Here is a tiny trained network, its code and every weight. The questions are about switching its units off for an input and a target symbol, where a switched-off unit gives its printed mean instead of its output.

import numpy as np


def w(rows, s, z=0):
    codes = np.array(rows[::2]) - 128.0
    scale = np.full(codes.shape[1], s)
    scale[-1] = z or s
    return codes * scale


def norm(h):
    return h / np.sqrt((h * h).mean(-1, keepdims=True) + 1e-5)


def f(y):
    return np.maximum(y, 0)


def softmax(a):
    e = np.exp(a - a.max(-1, keepdims=True))
    return e / e.sum(-1, keepdims=True)


def log_softmax(a):
    a = a - a.max(-1, keepdims=True)
    return a - np.log(np.exp(a).sum(-1, keepdims=True))


def net(x, mask):
    ids = ['ΓΞΣΩαβδεηλμφψ'.index(c) for c in x.split()]
    T = len(ids)
    res = E[ids] + P[:T]
    u = 0
    for l in range(3):
        q, k, v = (norm(res) @ M[l].T for M in (Q, K, V))
        z = softmax(np.where(np.tri(T) > 0, q @ k.T / 2**0.5, -1e9)) @ v
        res = res + np.where(mask[u], z, O[l][:, -1]) @ O[l][:, :-1]
        u += 1
        y = f(norm(res) @ A[l][:, :-1].T + A[l][:, -1])
        res = res + np.where(mask[u : u + 12], y, B[l][:, -1]) @ B[l][:, :-1]
        u += 12
    return log_softmax(norm(res)[-1] @ U[:, :-1].T + U[:, -1])


Q, K, V, O, A, B = {}, {}, {}, {}, {}, {}
E = w([
[89,93,165,88,231],'Γ',
[123,108,158,88,190],'Ξ',
[173,108,227,217,150],'Σ',
[90,88,54,34,94],'Ω',
[167,70,118,102,51],'α',
[120,237,229,167,125],'β',
[240,158,248,113,105],'δ',
[155,118,96,226,112],'ε',
[164,90,6,44,223],'η',
[23,205,95,110,148],'λ',
[83,82,107,90,165],'μ',
[57,173,87,81,172],'φ',
[154,186,83,151,149],'ψ',
],0.02)
P = w([
[204,23,254,129,95],'0',
[82,126,156,201,192],'1',
[170,15,235,131,79],'2',
[88,137,146,198,203],'3',
[169,17,228,127,70],'4',
[91,153,124,185,203],'5',
[173,21,223,124,64],'6',
[62,178,105,168,213],'7',
[164,30,217,124,64],'8',
[57,184,84,149,228],'9',
[167,24,214,122,68],'10',
[56,200,82,152,236],'11',
[169,26,222,126,69],'12',
],0.0072)
Q[0] = w([
[94,92,57,40,142],'L0H1',
[67,146,159,76,253],'L0H1',
],0.03)
K[0] = w([
[70,95,76,55,111],'L0H1',
[76,198,80,69,254],'L0H1',
],0.03)
V[0] = w([
[116,129,185,59,132],'L0H1',
[208,107,216,247,2],'L0H1',
],0.0046)
O[0] = w([
[162,162,120,80,122,150],'L0H1',
[43,167,104,254,87,6],'L0H1',
],0.0049,0.0023)
A[0] = w([
[108,165,1,155,133,45],'L0N1',
[61,180,54,119,103,55],'L0N2',
[153,128,10,109,171,4],'L0N3',
[163,178,40,221,128,71],'L0N4',
[157,171,24,199,109,78],'L0N5',
[135,103,57,201,131,190],'L0N6',
[188,29,140,119,65,125],'L0N7',
[117,171,144,138,86,39],'L0N8',
[132,69,150,99,32,77],'L0N9',
[131,85,140,35,89,96],'L0N10',
[131,112,76,176,77,54],'L0N11',
[208,107,138,130,66,108],'L0N12',
],0.017,0.0046)
B[0] = w([
[113,156,180,104,224,191],'L0N1',
[99,2,135,92,168,196],'L0N2',
[183,182,84,62,16,200],'L0N3',
[26,129,213,118,94,214],'L0N4',
[37,132,148,151,63,200],'L0N5',
[125,33,136,175,154,223],'L0N6',
[71,84,63,104,104,238],'L0N7',
[120,201,150,127,87,144],'L0N8',
[125,155,162,134,198,194],'L0N9',
[168,98,185,175,127,255],'L0N10',
[109,97,34,155,115,188],'L0N11',
[154,37,157,128,165,197],'L0N12',
],0.026,0.0076)
Q[1] = w([
[172,80,111,68,143],'L1H1',
[64,11,3,165,138],'L1H1',
],0.017)
K[1] = w([
[103,181,84,49,137],'L1H1',
[7,223,15,129,80],'L1H1',
],0.013)
V[1] = w([
[135,49,144,139,163],'L1H1',
[254,102,63,191,211],'L1H1',
],0.015)
O[1] = w([
[159,152,50,148,156,230],'L1H1',
[142,198,3,117,66,2],'L1H1',
],0.012,0.0075)
A[1] = w([
[142,41,84,135,77,103],'L1N1',
[182,136,173,212,148,160],'L1N2',
[66,165,114,161,55,97],'L1N3',
[124,96,107,114,38,9],'L1N4',
[95,160,137,158,76,154],'L1N5',
[189,126,148,144,145,1],'L1N6',
[19,145,129,121,137,137],'L1N7',
[221,123,114,173,88,174],'L1N8',
[112,132,117,236,90,19],'L1N9',
[152,153,117,46,253,120],'L1N10',
[47,154,86,31,133,21],'L1N11',
[86,83,194,63,51,47],'L1N12',
],0.022,0.0029)
B[1] = w([
[125,163,75,88,33,231],'L1N1',
[95,74,157,57,79,192],'L1N2',
[71,100,165,153,41,161],'L1N3',
[148,183,49,142,92,160],'L1N4',
[81,84,147,109,73,154],'L1N5',
[114,85,134,107,187,163],'L1N6',
[188,202,157,151,217,201],'L1N7',
[204,46,182,104,156,201],'L1N8',
[88,125,200,18,172,165],'L1N9',
[19,112,135,27,175,223],'L1N10',
[149,60,236,112,121,164],'L1N11',
[144,81,90,120,4,251],'L1N12',
],0.03,0.012)
Q[2] = w([
[96,45,166,207,98],'L2H1',
[35,19,2,126,173],'L2H1',
],0.015)
K[2] = w([
[82,27,193,114,117],'L2H1',
[81,3,133,232,110],'L2H1',
],0.018)
V[2] = w([
[127,240,223,109,71],'L2H1',
[129,172,111,253,184],'L2H1',
],0.021)
O[2] = w([
[86,173,211,40,134,85],'L2H1',
[62,6,122,75,124,4],'L2H1',
],0.015,0.026)
A[2] = w([
[62,191,215,134,197,177],'L2N1',
[47,140,115,208,139,39],'L2N2',
[165,148,79,85,104,183],'L2N3',
[186,91,159,143,149,142],'L2N4',
[72,130,131,142,195,81],'L2N5',
[205,227,142,142,152,137],'L2N6',
[32,254,78,120,137,61],'L2N7',
[116,66,42,161,149,4],'L2N8',
[166,182,116,66,197,26],'L2N9',
[158,130,180,188,241,135],'L2N10',
[67,72,159,175,170,170],'L2N11',
[42,100,106,173,91,75],'L2N12',
],0.024,0.0039)
B[2] = w([
[169,128,51,252,129,255],'L2N1',
[100,111,166,21,173,180],'L2N2',
[156,111,140,117,209,239],'L2N3',
[81,164,121,171,126,192],'L2N4',
[145,185,186,99,164,176],'L2N5',
[28,182,174,205,101,174],'L2N6',
[54,203,39,172,125,159],'L2N7',
[137,31,115,177,139,181],'L2N8',
[127,114,120,28,162,191],'L2N9',
[173,87,139,16,162,163],'L2N10',
[108,169,92,103,193,252],'L2N11',
[171,92,114,41,124,239],'L2N12',
],0.039,0.0096)
U = w([
[160,134,99,86,155,2],'Γ',
[163,171,162,182,142,157],'Ξ',
[143,211,179,88,128,92],'Σ',
[174,117,123,216,171,133],'Ω',
[119,23,27,192,139,122],'α',
[121,130,200,171,53,197],'β',
[160,147,108,120,199,107],'δ',
[42,100,85,27,55,87],'ε',
[197,157,54,100,60,228],'η',
[60,176,2,113,120,140],'λ',
[86,160,90,187,99,208],'μ',
[231,68,231,134,148,45],'φ',
[50,82,205,184,153,137],'ψ',
],0.0099,0.004)

Each question gives the input, a string of symbols that net reads in full, and the target symbol t.
The units are the heads (2 rows each of Q, K, V and O) and the neurons (one row each of A and B). Each row of codes is followed by its name. A weight is (code - 128) times the scale printed after its matrix; where a second scale follows, it is the last column's (O, A, B and U).
mask holds one flag per unit, layer by layer, with each layer's heads first. A switched-off unit (its flag False) gives its mean, the last column of its rows in O or B, instead of its output. The means were averaged over made-up inputs and are rounded, as every weight is.
A unit's drop is (log p(t) with every unit on - log p(t) with that unit switched off) / (log p(t) with every unit on - log p(t) with every unit switched off).
The circuit of an input: a set's keep is (log p(t) with only the set's units on - log p(t) with every unit switched off) / (log p(t) with every unit on - log p(t) with every unit switched off). Starting from the 12 units with the biggest drops (on a tie, the unit counted first), units are removed one at a time, each time the one whose removal leaves the highest keep (on an exact tie, the one counted first), for as long as the keep stays at least 0.8.
units of the circuit, in order: the units of the circuit, biggest drop first
unit that matters most: the unit with the biggest drop
top k neurons: the k neurons with the biggest drops, biggest first
top k neurons in layer l: the k neurons of layer l with the biggest drops, biggest first
input λ λ α Ω, target η: units of the circuit, in order => (L0N3, L1N10)
input α α α α λ, target α: unit that matters most => L2H1
input λ φ β λ α δ λ μ Ω, target α: units of the circuit, in order => (L0N7, L2H1, L0N10)
input ε α λ, target α: units of the circuit, in order => (L0N2, L2H1, L1N9)
input λ φ μ Γ μ δ Γ, target φ: top 3 neurons in layer 2 => (L2N1, L2N3, L2N11)
input ε Γ Σ φ μ λ Ω δ λ δ η β δ, target β: top 2 neurons => (L0N7, L0N1)
input Ξ δ φ Σ Ω η λ Γ φ ε β ε δ, target ε: top 3 neurons => (L0N6, L0N12, L0N4)
input Ω α λ λ φ λ η η ε Ω Σ, target ε: units of the circuit, in order => (L1N2, L1N8)
input Ξ α Γ Ω α η η δ δ ψ Σ, target ψ: units of the circuit, in order => (L0N3, L1H1, L2N4)
input Σ Σ Ω η η δ λ α φ, target φ: top 3 neurons => (L0N10, L1N8, L0N7)
input φ λ λ, target φ: top 3 neurons in layer 1 => (L1N2, L1N7, L1N9)
input φ α η α Ξ β μ ψ α, target α: top 3 neurons => (L0N7, L0N1, L0N9)
input η δ λ δ δ Ξ Σ, target η: top 2 neurons => (L1N1, L0N1)
input β η λ, target η: top 3 neurons => (L1N12, L0N4, L0N7)
input Γ Σ Ξ ε Γ α Γ Σ Σ Ω α Ω Γ, target α: top neuron in layer 0 => (L0N12)
input λ μ α δ β φ φ η, target Σ: top 2 neurons in layer 0 => (L0N3, L0N12)
input Σ Ξ Ω β λ, target β: top 2 neurons => (L0N10, L0N2)
input φ Γ ψ Ω Γ α φ, target φ: top 4 neurons => (L0N10, L0N4, L1N8, L0N1)
input φ ψ Γ Ω λ, target ψ: top 2 neurons => (L0N3, L0N10)
input ε η η ψ, target β: top 2 neurons => (L0N3, L1N12)
input Ξ Ω δ ε ε Ξ μ Γ, target λ: unit that matters most => L0N6
input η ε Ξ ψ Ω ψ Ω, target ψ: top 4 neurons in layer 0 => (L0N5, L0N9, L0N10, L0N7)
input ψ Γ α η Γ, target η: top 3 neurons in layer 1 => (L1N1, L1N12, L1N10)
input Γ β λ Σ, target Ω: top 2 neurons in layer 1 => (L1N1, L1N12)
input Γ Σ Γ δ ε Ω ε ψ λ, target ψ: top 3 neurons => (L0N10, L0N3, L0N2)
input δ Ω λ Σ η η ε μ η Γ, target λ: top 3 neurons in layer 0 => (L0N7, L0N3, L0N11)
input φ Ω μ δ φ α λ λ Γ, target α: unit that matters most => L0N4
input λ δ η Ξ Ω ψ Γ Σ, target Ω: top 3 neurons => (L2N1, L0N3, L0N6)
